In the rows, 128 means zero.
Each row is followed by its class.
[107 148 201 148 105 190  97 126 101 103 106 155 158 123 162 138 142 129
 129 101 144 124 167  81 137 132  99 189 125 148 139 117 100 156 136  95
 127 103 135 116 162 141 137 133 157 145 116 106] : vuvof
[163 106  68 158 127 111  92  73 161  97 122 159   8 109 188 113 104 112
  97  98 128 199  99 110 158  91 156  96 131 189 120 129 133 124 145 181
  69 153 136  73 200 120  98 137 107 130 112 107] : detuk
[124 162 127 136 182 142 137 117 121  99 127 116 108 155 119  21 147 138
 149 122 147 118 118 109 144 104 141  92 130 125 119 100 126 157 130  96
  86 120 157 139  99 165 131 158 148 240 124 178] : Misa
[142  90  68 124 126 122 109 109 170  71 140 166  25 109 194 117 133 109
  98 106 130 176 128  93 139 101 158 118 128 172 126 139 138 120 127 157
  73 156 128  82 240 113 104 151  89 155 126 128] : Mozi
[113 154 200 138 107 220  95 138 113 115 118 149 143 104 157 151 126 158
 129 127 153 115 160 116 123 130 110 196 104 179 147  99  80 144 163 106
 129  94 135 115 148 128 158 116 156 146 116 133] : sig
[148  85  54 140 121 147 112  71 158 119 119 151  34 111 168 124 128 112
 102  78 134 171 137 102 138  83 158 127 137 136  98 129 104 110 118 186
  66 149 132 115 202 130 102 149  99 148 118 107] : dedov
[154 119 104  92 140 143 180 177 140 106 140 131 144 137 112 122 135 110
  87  76 171 146 104 139 136 129  81 127 146  94 201 141  90 103 156 118
 102 103 154 214 125 155 133  90 136 151 188  58] : detuk
[150 124 107  96 145 133 179 199 126 104 154 125 146 150 107 121 144 110
  95  75 167 137 117 131 124 127  77 122 135  75 202 137  81 108 150  91
 118 100 152 232 126 146 144  94 121 172 180  63] : vuvof
[106 138 210 144 119 198 100 129 116 100 116 166 149 118 164 119 142 137
 125 104 150 136 148  97 132 136 115 198 122 154 155 122  99 153 139  97
 131 106 117 131 171 134 133 123 147 153 115 111] : sema
[114 155 195 136 101 215 100 131 120 114 116 149 135  98 154 161 126 152
 135 136 153 104 159 112 138 128 109 196 102 178 147  95  85 143 158 113
 122  98 134 106 151 126 160 115 155 141 114 134] : sig
[118 165 121 127 181 145 119 117 122 104 127 115 119 160 107  25 154 132
 143 129 141 111 111 120 129 121 134  94 137 121 113  93 127 149 142  93
 100 121 154 137 107 144 130 145 135 224 109 173] : Valem
[149  85  72 125 133 153 123  73 169  98 128 152  37 116 152 118 128 133
 103  73 135 185 131 103 157  86 169 141 131 158 108 127 105 119 128 178
  58 149 115 114 208 135 101 145 109 147 123 107] : sema
[104 161 133 102 182 131 124  83 115 104 104  86 142 149 144  86 148 137
 162 126 140  91 138  86 159 107 132  90 130 144 118 101 145 151 124  95
  70 104 155 140 110 179 122 166 141 224 111 157] : Misa
[136 167 119 124 180 145 118 106 122 125 113 114 104 138 129  34 143 133
 132 140 140 100 100  94 147  99 157  96 114 149 107 112 125 164 151  82
  90 107 161 139  98 158 118 178 138 216 116 177] : Zoz
[147  86  56 131 118 148 105  72 168 110 124 153  30 109 169 121 120 104
 105  73 135 170 131 104 134  87 163 131 138 136 106 132  97 117 119 183
  74 150 132 118 206 122  99 147 100 149 115 108] : dedov
[100 130 130 230  98 140 109 179 129 110 128 159 161 136 113  96 157 108
  92 165 137 100 181 142  51 134 160 168 121 119 149 113  88 110 162  86
 120 142 164 119 158 104  98 125 111 117 126 130] : fasa
[119 141 205 140 102 194  96 123 126 105 100 162 157 112 165 139 130 122
 119  99 156 133 159  93 136 130 108 195 129 163 144 118  90 156 138 112
 113 102 129 113 158 146 119 125 175 134 121  95] : detuk
[157 135 108  73 147 142 177 197 136 104 151 129 138 146 110 123 143  99
 109  86 160 128 100 130 119 132  94 130 131  73 200 140  83 107 150 118
 112  99 148 227 127 141 133  90 113 171 173  64] : nafav
[123 157 128 140 173 134 124 110 116 133 125 121 115 141 123  35 163 144
 146 129 149 100 124 113 136 112 115  87 142 109 123  97 128 139 138  95
  85 125 154 146  98 160 130 155 132 240 126 168] : dedov
[107 132 122 214  89 143 144 201 146 108 142 161 153 117 109  87 152 109
  84 140 136 114 171 127  65 137 154 172 102  91 157 124 112 118 151  74
 139 131 171 136 156 102 104 130 112 114 126 113] : Zoz
[112 162 207 145 108 207 103 146  78 112 122 143 139 108 155 144 133 148
 124 129 151 116 157 116 136 134 100 202 109 181 156 100  86 156 158 110
 124  97 145 112 144 131 162 117 164 137 123 131] : vuvof
[101 130 134 216  98 132 110 192 138  99 132 152 160 133 118  93 151 116
 100 161 138  97 176 138  61 137 157 164 125 127 153 112  87 115 168  85
 115 140 159 115 155 106  93 123 121 118 137 126] : fasa
[107 132 119 231  75 153 140 184 141 103 129 162 156 116 111 101 160 102
  91 141 140  97 185 132  57 157 155 171 118  86 148 112  93 102 136  89
 120 149 167 126 160 105  96 116 113 111 126 117] : fasa
[157 120 124 125 137 160 142 170 145 124 140 129 134 145 117 132 130 119
 115  86 170 146 114 137 130 129  84 130 127 107 182 125  69 123 144 118
 114 108 140 205 129 162 139  88 157 153 170  81] : fasa
[109 141 130 212  77 152 134 194 132 110 134 162 165 121 112 103 158 114
  87 148 148 106 182 135  58 147 156 168 119  91 155 114 104 109 139  81
 132 145 162 131 165 111  94 122 115 106 132 118] : fasa
[154 114  98  91 139 141 176 204 153 107 152 124 131 139 114 123 137  99
  88  68 167 139  97 132 122 124  86 127 127  88 212 138  79 109 142 103
 111 104 145 231 126 132 136  92 117 158 166  57] : Zoz
[111 149 123 207  97 139 139 199 136  97 141 159 154 126  97  92 156  95
 100 146 125 104 173 126  52 160 170 168 105  85 162 123 108 110 154  90
 132 133 166 134 143 108 101 122 109 126 139 115] : nafav
[107 133 111 210  93 140 142 176 141 111 125 158 160 122 110 108 153 107
  96 143 132 114 176 123  76 155 154 164 115 101 144 117 114 106 135  89
 147 140 160 123 163 116 110 120 115 123 125 119] : Mus
[101 164 205 135 110 221  84 135  93 118 128 148 138 115 158 142 131 140
 137 145 147 107 148 110 132 129 110 202 106 172 151  91  98 151 153 123
 127  92 131 115 170 125 164 112 160 136  95 134] : Valem
[144  90  92 119 123 130 114 117 170  86 146 169  29 112 178 108 128 127
 106 102 126 178 121  99 158  93 156 136 133 176 117 134 125 108 128 172
  63 149 118 105 237 107 102 156  98 162 118 125] : sema
[110 154 202 134 106 208 103 153 108 127 132 145 136  94 162 141 132 141
 118 128 149 112 140 108 117 122 107 204 104 169 169 104  94 154 152 107
 119  97 139 120 152 118 150 115 158 133 107 121] : Zoz
[113 108 122 194 116 127 115 177 134 108 135 150 139 127 117  92 135 119
 104 143 123 108 178 134  76 134 144 144 121  97 152 114  85 112 170  93
 110 125 133 121 140  95 117 136 125 127 126  99] : dedov
[129 151 131 140 190 139 141 114 130  96 125 115 107 155 115  26 157 156
 135 132 145 123 116 114 153 112 128  92 124 147 117  99 123 152 141  96
  90 126 154 139  95 148 133 147 132 227 118 165] : sema
[ 99 154 206 135 112 192  83 131 116  95 106 158 159 121 162 132 127 129
 138 103 158 119 161  96 135 133 115 186 126 148 137 109 102 162 144  94
 138  91 121 119 178 129 135 127 161 136 109 113] : Valem
[109 116 137 211 122 138 126 180 134  86 145 155 148 137 110  79 134 117
 104 130 123 122 176 134  67 126 177 151 109 100 153 120  86 131 164  99
 117 127 133 117 135  94 123 131 133 128 143 112] : Misa
[158 118 123  96 137 132 146 165 147 125 133 133 128 143 119 123 113 105
 102  91 163 157 108 137 135 134  97 131 137 116 189 139  84 118 144 131
 116 101 140 201 121 161 135  90 169 149 175  75] : detuk
[ 98 156 194 145 113 221 111 150 105 112 129 143 127 102 155 140 137 137
 130 120 154 112 139 117 121 130 107 192 115 179 159  96  87 153 157 118
 123 100 146 113 149 116 151  96 150 144 120 127] : bok
[141 129  97  90 150 143 163 185 134 103 143 129 144 152 111 121 135 105
 101  76 167 146  94 137 131 132  86 121 139  82 188 130  95 106 155 104
 126  95 141 217 147 129 143  89 121 157 160  67] : Valem
[107 113 126 197 118 142 136 178 132  88 138 153 151 136 111  84 131 114
 108 130 125 118 173 128  72 131 164 153 107 100 144 119  80 122 159  97
 109 122 135 119 142  84 123 136 133 118 125 107] : Misa
[139 117  75 157 127 124 103  91 158  95 128 158  14 112 178 102 119 116
 119  95 125 187  94  96 144  96 168  91 130 172 114 117 135 122 146 172
  79 156 137  67 201  97  87 132  81 146 103 121] : bok
[ 78 143 129 211 105 134 122 194 135  95 127 153 165 137 106  84 146 103
 101 152 128  94 162 133  56 135 171 158 129 126 160 122  99 112 172  88
 135 137 165 109 144  82  88 122 110 141 137 127] : bok
[104 136 119 217  92 135 142 203 149 108 142 160 147 118 109  88 148  99
  83 136 137 103 169 131  55 142 165 163 104  86 165 127 109 124 144  66
 148 136 166 138 146  99 105 123 107 119 136 111] : Zoz
[146 114  93  86 155 144 176 186 133 102 148 131 139 142 116 130 144 107
  94  87 167 144 106 136 123 143  89 120 135  86 209 140  96 105 142 110
 116 103 140 213 140 139 145  87 117 162 175  61] : Mozi
[128 151 130 132 185 140 139 113 126 108 125 110 116 145 113  23 157 162
 142 128 147 121 122 108 149 120 119 104 130 131 116 101 134 143 134  85
  94 121 150 144 101 164 122 153 138 228 119 163] : sema
[103 112 121 182 127 148 119 166 133  90 143 153 152 131 104  80 144 123
 107 145 126 102 184 128  62 152 155 150 113 103 154 126  98 126 163  84
 118 122 141 110 150  93 126 129 126 119 131 107] : Mozi
[149 110  87 124 114 124 107 116 158  90 147 174  27 115 173 115 135 102
 114 108 115 163 127 105 123  89 168 132 133 148 122 142 121 108 133 174
  72 154 127  99 228 116  98 156  84 155 120 133] : nafav
[115 165 204 147 110 215 105 143  82 118 121 148 134 106 159 143 135 149
 130 129 151 121 155 104 136 125 110 207 105 175 152  94  85 157 156 110
 121 100 144 117 142 135 165 120 167 145 108 127] : vuvof
[136 133 121  91 152  99 159 195 144 127 138 125 120 131 105 135 126 113
 110  85 155 141  97 126 114 124  94 116 129 100 214 148 114 125 143  87
 124 107 155 224 117 136 143  88 133 150 171  92] : Zoz
[139 139 119  76 155 101 148 187 126 117 127 127 124 149 101 126 121 112
 114  90 159 142 100 134 121 132 102 106 138 100 199 131 114 117 149  97
 119 100 143 215 135 131 145  87 132 152 160  94] : Valem
[114 150 190 130 117 217 102 129  97 114 121 149 137  97 160 152 130 146
 122 138 153 118 154 103 131 142 108 197 105 172 164  97 104 154 147 119
 114  94 132 101 166 124 157 116 162 137 107 114] : Mozi
[145 121 117  94 155 140 183 191 140 105 143 130 140 142 113 114 141 121
 105  82 162 149 103 129 133 138  94 137 133  90 199 139  88 102 146  99
 122 104 140 230 128 144 135  89 125 178 165  67] : sema
[128 166 128 125 181 137 120  93 115 106 116 112 111 152 137  48 139 117
 141 129 133 112 105  96 149 110 160  89 122 149 101 109 120 163 134 101
  91 108 152 138  98 162 125 168 145 231 124 189] : Misa
[151 126 105 104 138 129 181 192 121 116 145 132 133 143 104 114 140 110
  98  73 165 137 121 131 121 132  83 126 136  71 200 140  86 106 143  92
 117 104 155 226 124 146 150  94 129 166 174  70] : vuvof
[154  87  57 128 115 152 116  58 170 108 121 155  38 109 160 130 125 105
  93  72 142 182 135 105 143  86 169 140 143 164  94 129 101 112 118 199
  53 150 135  98 200 132  97 145 115 114 119 100] : detuk
[139 128 124  77 155 106 158 203 143 124 141 122 129 143 111 135 130 128
 111  89 158 156  97 123 121 116  80 113 125 103 206 138 113 126 147  86
 122 103 146 221 122 140 136  93 136 157 170  86] : Zoz
[113 149 188 140 110 201  96 130  96 137 117 151 130  97 166 160 127 132
 127 133 146 107 149 114 138 122  98 193 116 162 155  97  81 140 161 116
 109  92 132 120 154 129 153 124 155 152 102 118] : dedov
[112 136 123 209  86 141 145 203 149 109 149 164 146 113 112  85 151  97
  75 139 139 105 163 135  54 143 171 172 101  93 169 120 107 121 151  76
 142 139 167 132 146  88 115 121 106 114 131 120] : Zoz
[120 163 195 136 116 212 106 144  97 112 129 148 131 105 145 152 138 130
 130 136 145 114 141 115 117 134 116 205 105 164 157  97  81 149 158 133
 112  97 137 123 148 123 152 111 149 135 120 126] : nafav
[167 131 113 100 149 156 153 169 138 114 136 130 117 148 112 127 132 101
 110  78 154 148 108 136 124 129 109 136 117 104 190 134  69 118 152 134
 110 105 135 189 118 144 141  90 140 169 168  68] : nafav
[ 80 138 126 215 111 136 119 187 135  99 130 151 152 141 105  80 149  99
  99 147 130 104 159 144  46 145 170 150 125 128 161 117  97 118 169  83
 138 142 163 110 146  84  98 112 107 133 137 124] : bok
[135 159 123 114 195 153 112  94 112 107 111 106 119 138 131  53 148 136
 137 140 146 107 114  93 147 140 151  92 121 155 111 105 134 159 139 104
  86 100 157 138 103 160 125 163 143 223 136 170] : Mozi
[128 167 135 146 181 137 124 124 107 101 126 111 121 161 110  19 162 148
 136 128 150 118 126 105 132 112 125  92 125 125 128  98 126 166 140  77
 104 125 168 150  78 164 133 151 140 235 133 178] : vuvof
[110 160 129  92 178 142 113  86 141 110  94  88 135 141 138  98 144 158
 162 132 145  84 149  92 157 120 121  86 118 160 106  97 139 149 143  72
  85 104 156 128 100 178 132 159 142 226 119 164] : sig
[115 137 116 211  92 138 142 184 141 114 132 164 149 120 109 100 156  93
  87 135 135 112 179 127  61 163 169 169 117 108 141 119 106 106 138  79
 156 140 167 121 160 114 117 118 107 123 134 124] : Mus
[111 151 189 141 107 200  95 141  94 135 123 153 120  92 176 144 132 135
 126 131 148 111 144 116 125 129 104 198 117 164 162 105  89 140 159 116
 118  99 140 123 156 127 155 115 150 154 109 127] : dedov
[121 167 122 116 180 146 119 112 123 110 130 115 111 155 113  23 155 135
 145 128 149 111 115 117 133 121 133  96 132 124 111  89 127 151 143  85
 100 114 155 138 108 153 137 144 142 221 108 182] : Valem
[108 134 190 144 105 194  87 127 111 117 104 162 153 111 178 136 138 132
 131 103 150 129 155  88 135 123  89 189 124 135 145 118  96 145 144 106
 122 102 128 127 170 132 124 131 145 157 106 105] : dedov
[101 137 120 203  84 135 147 185 142  94 141 159 157 122 114  94 145  98
 101 136 128 108 181 117  73 142 173 170 112  80 151 120 108 107 137  90
 126 132 158 122 159 103  99 132 123 130 124 118] : Misa
[143 129 117  81 151  90 157 169 143 121 131 126 132 141 109 140 127 105
 104  83 152 148 105 136 120 132  91 102 150 111 198 148 103 111 149 109
 108 105 151 211 110 148 131  84 145 153 182  84] : detuk
[145 120 104  89 144 143 185 192 133  93 152 131 148 153 118 113 131 106
 107  72 161 154  92 127 138 122  88 119 131  73 199 142  78 107 146 111
 112  98 135 230 136 143 134 101 130 170 165  72] : Misa
[ 83 142 121 190 107 127 106 180 136  98 129 151 159 138 108  92 140 102
 105 158 126  90 167 131  61 139 177 168 115 124 152 112 107 118 171  89
 123 133 157 100 154  77 107 121 108 123 110 127] : Valem
[140 112  71 162 122 111  97  99 161 101 138 159  14 109 177 103 111 119
 108 108 123 175  96 101 139  79 148 101 121 162 126 136 132 128 140 153
  89 151 138  90 210 101  96 144  85 135  97 122] : Zoz
[ 96 144 129 211 103 126 113 173 121  95 129 153 160 144 108  92 148 103
  95 153 125  98 171 126  73 129 168 165 116 127 158 122  96 127 165  84
 130 143 163 106 135  95 110 132 109 133 129 127] : vuvof
[118 110 125 193 112 142 122 172 145  97 131 155 154 132 108  93 131 122
  96 140 125 126 179 137  86 137 156 159 119 123 135 121  83 118 177 106
 106 121 141 105 135 105 110 134 151  95 136  88] : detuk
[146 102  90 129 105 126 114 117 173  97 146 174  29 104 183 108 133 114
 102  97 132 168 120  94 136  77 159 130 129 159 122 136 124 112 127 162
  73 159 133  93 232  97 101 161  91 141 112 133] : Zoz
[120 151 201 154 101 233  99 143  95 120 122 149 146  98 167 148 146 150
 124 134 165 112 147 118 127 127  99 212 117 171 152  90  80 144 155 122
 108 105 143 122 164 126 153 111 161 124 112 126] : fasa
[134 129 111  89 156  96 157 182 134 130 123 122 132 134 122 142 130 113
 116  89 158 134 110 131 119 136  79 104 138  84 206 135 111 107 146  94
 117 106 152 220 119 134 140  89 131 183 177  85] : dedov
[121 159 210 125 109 206  94 128  98 126 116 150 147 105 165 150 131 150
 123 136 153 122 153 116 144 114  99 196 119 183 157 104  94 150 163 119
 109  90 134 111 149 147 143 122 182 141 115 115] : detuk
[150 122  69 158 134 117  97  85 149 102 129 162  23 118 167 119 115 106
 117 115 114 173 100 105 140  89 173 104 123 155 117 130 130 122 151 176
  73 149 130  83 210 115  95 148  87 143 111 111] : nafav
[131 164 129 131 182 143 131  93 113 114 119 119 115 148 133  44 141 116
 144 140 144 105 107  93 155 108 162  95 122 139  97 101 115 150 134 111
  79 100 156 146 108 159 129 175 144 228 123 184] : Misa
[110 155 203 138 111 209 105 138  95 108 136 149 132 113 161 144 123 132
 130 137 145 123 142 112 140 119 109 198 107 174 157  96  91 151 147 126
 116  93 135 117 162 128 165 122 164 146 108 142] : Misa
[111 146 207 146 104 215  90 126 110 102 108 159 165 119 166 135 143 142
 129 103 163 121 162  95 136 123  94 190 134 145 136 111  90 159 144  89
 121 104 128 116 176 157 115 131 154 139 119 106] : fasa
[146  89  63 147 129 152 123  67 157  95 127 151  45 126 160 117 122 107
 109  71 128 182 120 103 147  75 174 126 132 136 104 129 102 126 116 193
  62 150 120 113 197 125 112 148 110 148 116 113] : Misa
[105 135 118 216  88 144 138 197 150 113 141 160 145 115 108  97 147  95
  83 135 132 106 167 130  54 146 164 171 102  94 166 122 101 119 145  69
 139 139 155 132 146 104 106 126 116 121 128 112] : Zoz
[111 143 201 145 113 212 115 143 104 115 127 147 136 102 159 139 136 153
 123 136 150 131 144 107 136 145  97 211  99 177 160  93  95 137 146 116
 118 102 128 124 161 118 159 108 160 136 101 121] : sema
[114 131 113 204 103 139 134 180 135 100 138 162 140 116 111  94 156 103
  83 138 143 111 184 135  56 165 170 155 109  95 174 123 122 116 140  81
 134 137 158 116 159 101 118 116 109 124 142 110] : Mozi
[117 138 119 222  98 137 139 189 137 103 119 161 150 122 106  95 148 101
  85 133 137 122 176 130  65 165 170 161 110 114 152 121 113 116 139  81
 152 140 168 124 153 108 117 117 116 118 138 122] : Mus
[106 162 128  95 189 129 127  83 121  98 100  83 138 149 150  97 146 129
 162 117 145  94 131  91 165 112 137  85 127 151 121 103 143 155 125  89
  75 106 151 141 107 177 129 166 140 223 118 152] : Misa
[123 178 134 108 178 148 107  87 108 122 106 111 120 145 129  51 143 126
 152 145 148  85 119  93 153 123 163 102 129 143  89  92 122 148 142 102
  88  91 150 142 118 161 124 170 146 208 106 182] : Valem
[ 90 165 207 141 112 215 107 155  98 121 129 150 141 104 157 136 136 141
 135 133 152 109 144 119 114 133 112 187 118 169 159  99  98 150 156 109
 134  97 144 118 156 116 145 106 155 151 121 137] : bok
[120 180 130 115 178 150 107  88 109 119 112 120 116 151 126  40 144 111
 143 151 143  91 100 100 145 128 167 104 129 148  91  94 117 151 148 100
  99 101 155 133 115 152 128 162 136 209 110 192] : Valem
[110 164 123 139 177 155 128 120 129 107 127 116 109 152 107  18 160 145
 147 113 150 120 118 110 119 113 127  80 134 126 116  95 124 153 139  85
 100 126 163 133 100 150 107 143 133 239 122 174] : bok
[108 146 190 147 109 176 102 134  94 124 125 154 139 111 159 131 115 105
 120 103 141 121 122 129 105 140 133 192 140 139 171 124 108 143 116 146
 133 111 129 131 142  96 161 104 151 151 129 130] : Misa
[100 139 211 147 105 202  84 130 136 102 106 161 170 115 167 143 133 143
 144 106 154 120 166  92 126 135 105 189 117 155 144 116  96 153 149  94
 137 100 128 129 162 137 141 124 155 151 118 120] : sig
[103 161 119  82 199 126 114  85 121 109 101  88 137 141 142  91 150 142
 161 138 146  82 141  91 148 127 124  81 129 149 133 110 157 152 133  73
  82 103 160 135 120 177 121 162 137 233 115 145] : Mozi
[135 106  67 111 117 157 105  67 156 101 124 153  53 127 159 123 131 105
 109  86 134 162 128 103 142  84 185 142 141 144  92 121 112 116 120 188
  78 148 124 104 217 117 108 147  97 129  98 122] : Valem
[144  93  68 128 121 163 104  75 187 100 126 158  45 116 157 131 119 120
 110  76 138 164 140 110 130  84 179 128 126 150  98 130  99 125 125 169
  85 150 126 111 201 126 111 143 101 159 131 122] : sig
[151 109  87 126 112 133 109 120 162  85 141 175  29 114 172 114 133 110
 112  96 127 168 138  97 133  87 161 134 126 153 110 135 114 115 138 167
  65 145 131  95 231 117  92 158  91 154 120 123] : nafav
[141 162 126 143 164 163 115  83 126 123 117 111 125 137 129  49 160 131
 142 144 149  87 121  99 142 120 141 100 134 131  82  90 109 147 130 111
  76 115 160 134 111 160 113 165 147 210 120 180] : fasa
